Below are the code and all the weights of a small trained network. Each question names an input and a target symbol and asks about switching units off, where a switched-off unit gives its printed mean instead of its output.

import numpy as np


def w(rows, s, z=0):
    codes = np.array(rows[::2]) - 128.0
    scale = np.full(codes.shape[1], s)
    scale[-1] = z or s
    return codes * scale


def f(y):
    return np.maximum(y, 0)


def softmax(a):
    e = np.exp(a - a.max(-1, keepdims=True))
    return e / e.sum(-1, keepdims=True)


def log_softmax(a):
    a = a - a.max(-1, keepdims=True)
    return a - np.log(np.exp(a).sum(-1, keepdims=True))


def net(x, mask):
    ids = ['γδθπσω'.index(c) for c in x.split()]
    T = len(ids)
    res = E[ids] + P[:T]
    u = 0
    for l in range(2):
        r = res
        for j in range(3):
            rows = slice(3 * j, 3 * j + 3)
            q, k, v = (r @ M[l][rows].T for M in (Q, K, V))
            z = softmax(np.where(np.tri(T) > 0, q @ k.T / 3**0.5, -1e9)) @ v
            o = O[l][rows]
            res = res + np.where(mask[u + j], z, o[:, -1]) @ o[:, :-1]
        u += 3
        y = f(res @ A[l][:, :-1].T + A[l][:, -1])
        res = res + np.where(mask[u : u + 4], y, B[l][:, -1]) @ B[l][:, :-1]
        u += 4
    return log_softmax(res[-1] @ U[:, :-1].T + U[:, -1])


Q, K, V, O, A, B = {}, {}, {}, {}, {}, {}
E = w([
[137,127,140],'γ',
[152,156,102],'δ',
[117,148,85],'θ',
[63,94,196],'π',
[151,126,152],'σ',
[249,180,134],'ω',
],0.019)
P = w([
[145,53,72],'0',
[145,154,166],'1',
[145,152,167],'2',
[111,188,123],'3',
[170,110,180],'4',
[87,179,133],'5',
[185,130,186],'6',
[76,199,102],'7',
[250,183,85],'8',
[72,171,136],'9',
[230,143,161],'10',
],0.011)
Q[0] = w([
[234,124,101],'L0H0',
[105,117,100],'L0H0',
[154,205,92],'L0H0',
[138,60,151],'L0H1',
[166,130,142],'L0H1',
[96,118,117],'L0H1',
[69,153,114],'L0H2',
[3,160,168],'L0H2',
[143,94,218],'L0H2',
],0.011)
K[0] = w([
[183,69,100],'L0H0',
[13,100,248],'L0H0',
[84,167,75],'L0H0',
[69,61,193],'L0H1',
[119,145,138],'L0H1',
[137,198,135],'L0H1',
[148,178,102],'L0H2',
[89,135,48],'L0H2',
[218,78,97],'L0H2',
],0.015)
V[0] = w([
[152,151,107],'L0H0',
[122,113,39],'L0H0',
[206,100,161],'L0H0',
[176,60,178],'L0H1',
[107,162,93],'L0H1',
[154,86,175],'L0H1',
[122,191,43],'L0H2',
[228,137,254],'L0H2',
[201,14,60],'L0H2',
],0.0089)
O[0] = w([
[161,100,184,106],'L0H0',
[123,18,127,22],'L0H0',
[95,70,62,170],'L0H0',
[151,152,2,197],'L0H1',
[241,57,103,79],'L0H1',
[189,233,56,193],'L0H1',
[183,86,130,66],'L0H2',
[83,194,84,252],'L0H2',
[128,126,91,148],'L0H2',
],0.0077,0.0039)
A[0] = w([
[196,159,184,210],'L0N0',
[60,191,249,172],'L0N1',
[134,254,88,1],'L0N2',
[117,47,54,67],'L0N3',
],0.0063,0.0012)
B[0] = w([
[2,140,149,164],'L0N0',
[171,128,78,254],'L0N1',
[128,32,171,248],'L0N2',
[208,141,222,139],'L0N3',
],0.008,0.0064)
Q[1] = w([
[91,92,108],'L1H0',
[72,175,198],'L1H0',
[183,181,98],'L1H0',
[141,62,117],'L1H1',
[169,161,200],'L1H1',
[125,249,14],'L1H1',
[161,232,92],'L1H2',
[178,96,164],'L1H2',
[125,136,116],'L1H2',
],0.013)
K[1] = w([
[20,115,95],'L1H0',
[8,87,84],'L1H0',
[122,76,142],'L1H0',
[122,215,148],'L1H1',
[113,186,29],'L1H1',
[105,95,69],'L1H1',
[95,89,126],'L1H2',
[26,216,91],'L1H2',
[125,93,172],'L1H2',
],0.014)
V[1] = w([
[197,108,117],'L1H0',
[167,188,33],'L1H0',
[9,104,55],'L1H0',
[81,247,63],'L1H1',
[201,65,55],'L1H1',
[117,15,79],'L1H1',
[91,48,153],'L1H2',
[84,68,144],'L1H2',
[76,21,171],'L1H2',
],0.011)
O[1] = w([
[99,119,192,45],'L1H0',
[63,96,58,194],'L1H0',
[216,121,88,251],'L1H0',
[165,148,101,238],'L1H1',
[84,59,133,154],'L1H1',
[128,133,93,126],'L1H1',
[159,153,171,67],'L1H2',
[74,254,113,81],'L1H2',
[152,224,197,39],'L1H2',
],0.0076,0.0034)
A[1] = w([
[141,157,168,40],'L1N0',
[172,220,231,81],'L1N1',
[253,217,154,253],'L1N2',
[167,255,154,104],'L1N3',
],0.0056,0.0013)
B[1] = w([
[221,153,171,136],'L1N0',
[223,146,115,172],'L1N1',
[121,246,222,255],'L1N2',
[105,113,59,216],'L1N3',
],0.011,0.004)
U = w([
[101,90,90,66],'γ',
[53,101,165,160],'δ',
[172,102,170,19],'θ',
[183,160,2,148],'π',
[116,80,54,252],'σ',
[106,55,52,5],'ω',
],0.0084,0.0037)

Each question gives the input, a string of symbols that net reads in full, and the target symbol t.
The units are the heads (3 rows each of Q, K, V and O) and the neurons (one row each of A and B). Each row of codes is followed by its name. A weight is (code - 128) times the scale printed after its matrix; where a second scale follows, it is the last column's (O, A, B and U).
mask holds one flag per unit, layer by layer, with each layer's heads first. A switched-off unit (its flag False) gives its mean, the last column of its rows in O or B, instead of its output. The means were averaged over made-up inputs and are rounded, as every weight is.
A unit's drop is (log p(t) with every unit on - log p(t) with that unit switched off) / (log p(t) with every unit on - log p(t) with every unit switched off).
The circuit of an input: a set's keep is (log p(t) with only the set's units on - log p(t) with every unit switched off) / (log p(t) with every unit on - log p(t) with every unit switched off). Starting from the 12 units with the biggest drops (on a tie, the unit counted first), units are removed one at a time, each time the one whose removal leaves the highest keep (on an exact tie, the one counted first), for as long as the keep stays at least 0.8.
units of the circuit, in order: the units of the circuit, biggest drop first
unit that matters most: the unit with the biggest drop
top k neurons: the k neurons with the biggest drops, biggest first
top k neurons in layer l: the k neurons of layer l with the biggest drops, biggest first
which heads matter: for each layer, one digit per head in row order, 1 if its drop is at least 0.15 and else 0, layers parted by /
drop when u is switched off: that unit's drop, to one decimal
input θ σ γ, target θ: units of the circuit, in order -> L0H1, L1H2, L0H0, L1H0
input σ π π σ π γ π σ θ, target σ: top 2 neurons -> L0N0, L1N2
input θ σ θ ω, target θ: top neuron in layer 1 -> L1N1
input ω δ θ, target ω: which heads matter -> 000 / 001
input θ σ π δ, target θ: top 2 neurons in layer 1 -> L1N1, L1N0
input δ δ δ, target δ: top 2 neurons in layer 0 -> L0N2, L0N3
input ω σ ω π δ π σ π σ, target σ: which heads matter -> 100 / 100
input θ θ δ π π π, target θ: which heads matter -> 011 / 101
input θ σ ω π π ω π θ ω, target θ: top 2 neurons -> L0N3, L1N1
input π ω γ δ ω π, target π: top 2 neurons -> L0N1, L0N2
input θ θ σ π γ, target θ: which heads matter -> 111 / 101
input σ σ ω, target σ: which heads matter -> 000 / 000
input θ γ θ, target θ: which heads matter -> 111 / 101
input ω π θ, target ω: unit that matters most -> L1H2
input ω θ γ, target ω: top 2 neurons -> L1N2, L0N2
input δ π π σ, target δ: top 2 neurons in layer 0 -> L0N2, L0N0
input σ ω δ, target σ: top 2 neurons -> L0N2, L1N2
input θ σ π π σ σ δ π δ, target θ: top 2 neurons in layer 0 -> L0N3, L0N1
input ω ω δ π, target ω: drop when L1H2 is switched off -> 0.4
input θ δ π θ θ σ π ω θ σ σ, target θ: drop when L1N2 is switched off -> 0.2
input δ σ ω, target δ: units of the circuit, in order -> L1H0
input σ δ π π σ δ ω π σ, target σ: drop when L1H2 is switched off -> 0.1
